Here is a tiny trained network, its code and every weight. The questions are about switching its units off for an input and a class, where a switched-off unit gives its printed mean instead of its output.

import numpy as np


def w(rows, s, z=0):
    codes = np.array(rows[::2]) - 128.0
    scale = np.full(codes.shape[1], s)
    scale[-1] = z or s
    return codes * scale


def norm(h):
    return h / np.sqrt((h * h).mean(-1, keepdims=True) + 1e-5)


def f(y):
    return y / 2 * (1 + np.tanh(0.7978845608 * (y + 0.044715 * y**3)))


def log_softmax(a):
    a = a - a.max(-1, keepdims=True)
    return a - np.log(np.exp(a).sum(-1, keepdims=True))


def net(x, mask):
    res = np.array(x, float).reshape(1, 4) / 4 @ E
    u = 0
    for l in range(3):
        y = f(norm(res) @ A[l][:, :-1].T + A[l][:, -1])
        res = res + np.where(mask[u : u + 11], y, B[l][:, -1]) @ B[l][:, :-1]
        u += 11
    return log_softmax(norm(res)[-1] @ U[:, :-1].T + U[:, -1])


A, B = {}, {}
E = w([
[121,113,218,77,180,163,180,169],'x0',
[107,133,83,2,113,114,124,159],'x1',
[159,211,92,130,246,104,162,124],'x2',
[126,129,128,128,127,127,130,130],'x3',
],0.017)
A[0] = w([
[128,130,206,92,198,136,149,138,31],'0.n0',
[131,114,185,166,116,129,126,124,88],'0.n1',
[125,107,133,86,61,137,133,123,104],'0.n2',
[132,125,127,134,150,130,139,107,128],'0.n3',
[133,157,71,138,196,119,138,121,78],'0.n4',
[122,110,252,82,146,144,154,143,60],'0.n5',
[130,140,157,224,173,128,136,124,148],'0.n6',
[132,145,90,92,170,127,130,128,32],'0.n7',
[124,109,122,139,82,130,129,129,158],'0.n8',
[127,119,179,221,110,133,136,126,194],'0.n9',
[137,118,144,156,140,138,128,112,254],'0.n10',
],0.042,0.0078)
B[0] = w([
[155,253,185,110,118,179,147,167,236],'0.n0',
[69,127,113,169,158,203,157,80,185],'0.n1',
[158,108,160,98,107,131,74,107,198],'0.n2',
[139,140,140,133,162,127,136,107,152],'0.n3',
[109,79,92,155,151,70,107,97,221],'0.n4',
[112,13,78,178,179,91,99,137,251],'0.n5',
[245,92,168,81,138,152,61,110,244],'0.n6',
[73,159,65,116,123,116,142,146,188],'0.n7',
[148,158,136,106,77,164,148,131,178],'0.n8',
[17,170,98,155,108,61,179,150,240],'0.n9',
[166,101,154,155,144,128,187,78,185],'0.n10',
],0.055,0.029)
A[1] = w([
[70,251,137,112,124,205,193,202,2],'1.n0',
[121,153,129,92,147,121,215,173,72],'1.n1',
[108,161,167,97,52,159,151,98,101],'1.n2',
[66,40,170,103,109,114,150,168,32],'1.n3',
[144,220,155,144,80,83,220,154,31],'1.n4',
[118,200,184,85,23,190,159,90,133],'1.n5',
[63,128,157,186,75,136,148,147,57],'1.n6',
[197,156,191,121,98,221,138,153,115],'1.n7',
[49,131,111,196,77,130,176,147,75],'1.n8',
[205,70,159,102,73,192,25,205,117],'1.n9',
[185,170,178,91,143,164,206,145,93],'1.n10',
],0.032,0.0053)
B[1] = w([
[179,148,152,112,89,16,207,167,206],'1.n0',
[79,153,156,117,87,93,98,112,154],'1.n1',
[149,138,73,94,67,140,148,119,206],'1.n2',
[157,124,169,206,162,116,123,188,164],'1.n3',
[234,72,72,136,107,179,202,236,182],'1.n4',
[136,129,90,133,3,177,157,74,239],'1.n5',
[152,95,166,148,169,138,177,159,186],'1.n6',
[122,196,115,184,143,150,85,44,190],'1.n7',
[133,90,113,115,185,159,181,68,239],'1.n8',
[64,112,181,30,140,104,61,141,254],'1.n9',
[146,120,82,105,131,198,121,167,163],'1.n10',
],0.05,0.019)
A[2] = w([
[127,100,145,129,85,156,54,158,88],'2.n0',
[163,239,210,125,129,219,94,116,32],'2.n1',
[194,86,178,151,108,123,75,99,25],'2.n2',
[114,199,149,147,91,103,128,168,91],'2.n3',
[142,144,177,98,93,109,203,183,118],'2.n4',
[190,254,156,112,143,131,162,154,172],'2.n5',
[147,169,134,116,113,121,183,135,6],'2.n6',
[181,145,134,129,124,169,129,139,75],'2.n7',
[201,98,103,178,131,130,66,156,51],'2.n8',
[75,174,51,153,136,91,160,176,109],'2.n9',
[132,138,144,64,151,118,85,119,1],'2.n10',
],0.043,0.0041)
B[2] = w([
[90,123,130,98,135,127,80,161,204],'2.n0',
[119,172,70,73,187,253,129,104,239],'2.n1',
[182,173,139,119,128,56,125,156,246],'2.n2',
[122,148,197,125,99,79,127,137,165],'2.n3',
[137,160,142,163,71,121,129,160,236],'2.n4',
[97,181,214,151,146,157,154,197,237],'2.n5',
[176,102,113,126,83,125,128,197,199],'2.n6',
[120,116,82,85,181,128,178,154,172],'2.n7',
[145,123,167,72,81,132,167,93,231],'2.n8',
[65,175,80,168,121,107,56,95,249],'2.n9',
[172,94,120,203,117,154,182,130,224],'2.n10',
],0.06,0.018)
U = w([
[159,117,109,140,29,176,250,116,118],'0',
[84,154,130,16,24,199,48,101,2],'1',
[220,114,158,88,129,48,123,60,215],'2',
[43,152,52,151,124,73,68,68,119],'3',
[64,54,176,234,204,146,187,119,125],'4',
[89,49,213,89,165,98,18,195,93],'5',
[175,193,185,85,204,235,164,141,114],'6',
[66,219,189,168,105,93,129,222,228],'7',
],0.019,0.0024)

Each question gives the input, the list of numbers given to net, and the class t.
The units are the neurons (one row each of A and B). Each row of codes is followed by its name. A weight is (code - 128) times the scale printed after its matrix; where a second scale follows, it is the last column's (A, B and U).
mask holds one flag per neuron, layer by layer. A switched-off neuron (its flag False) gives its mean, the last column of its row in B, instead of its output. The means were averaged over made-up inputs and are rounded, as every weight is.
A unit's drop is (log p(t) with every unit on - log p(t) with that unit switched off) / (log p(t) with every unit on - log p(t) with every unit switched off).
The circuit of an input: a set's keep is (log p(t) with only the set's units on - log p(t) with every unit switched off) / (log p(t) with every unit on - log p(t) with every unit switched off). Starting from the 12 units with the biggest drops (on a tie, the unit counted first), units are removed one at a time, each time the one whose removal leaves the highest keep (on an exact tie, the one counted first), for as long as the keep stays at least 0.8.
circuit, biggest first: the units of the circuit, biggest drop first
top k neurons: the k neurons with the biggest drops, biggest first
top k neurons in layer l: the k neurons of layer l with the biggest drops, biggest first
drop of u: that unit's drop, to one decimal
input [4,-3,4,2], class 6: circuit, biggest first -> (0.n0)
input [-1,0,7,-6], class 2: circuit, biggest first -> (0.n4; 0.n9)
input [5,7,0,1], class 5: top 2 neurons -> (0.n5; 0.n9)
input [-8,7,0,-7], class 1: top 3 neurons -> (0.n9; 0.n5; 0.n0)
input [-3,1,-5,4], class 1: top 2 neurons -> (0.n2; 0.n5)
input [2,-4,7,-8], class 6: top 2 neurons -> (0.n5; 0.n0)
input [1,-5,8,1], class 6: top 3 neurons -> (0.n5; 0.n6; 0.n0)
input [-1,2,-7,5], class 1: top 2 neurons -> (0.n5; 0.n2)
input [0,3,-7,2], class 1: top 2 neurons -> (0.n8; 0.n4)
input [8,-8,4,0], class 6: top 2 neurons -> (0.n0; 0.n6)
input [8,-4,1,0], class 6: top 3 neurons -> (0.n0; 0.n6; 0.n4)
input [1,4,-8,-4], class 5: top 2 neurons -> (0.n0; 1.n9)
input [3,-1,7,3], class 6: top 2 neurons -> (0.n0; 0.n9)
input [-4,-8,7,-8], class 2: top neuron in layer 0 -> (0.n6)
input [-7,4,-5,0], class 1: top 2 neurons in layer 0 -> (0.n5; 0.n9)
input [0,2,-2,-6], class 1: top 3 neurons in layer 0 -> (0.n5; 0.n4; 0.n8)
input [3,-8,3,0], class 6: top 2 neurons in layer 0 -> (0.n6; 0.n0)
input [2,5,4,5], class 7: top 2 neurons in layer 0 -> (0.n0; 0.n5)
input [-5,1,-4,-4], class 1: top 4 neurons in layer 0 -> (0.n5; 0.n9; 0.n2; 0.n0)
input [0,1,3,8], class 3: circuit, biggest first -> (0.n4)
input [2,-3,3,-8], class 6: drop of 0.n0 -> 3.3
input [-6,7,-5,2], class 1: drop of 0.n5 -> 2.1
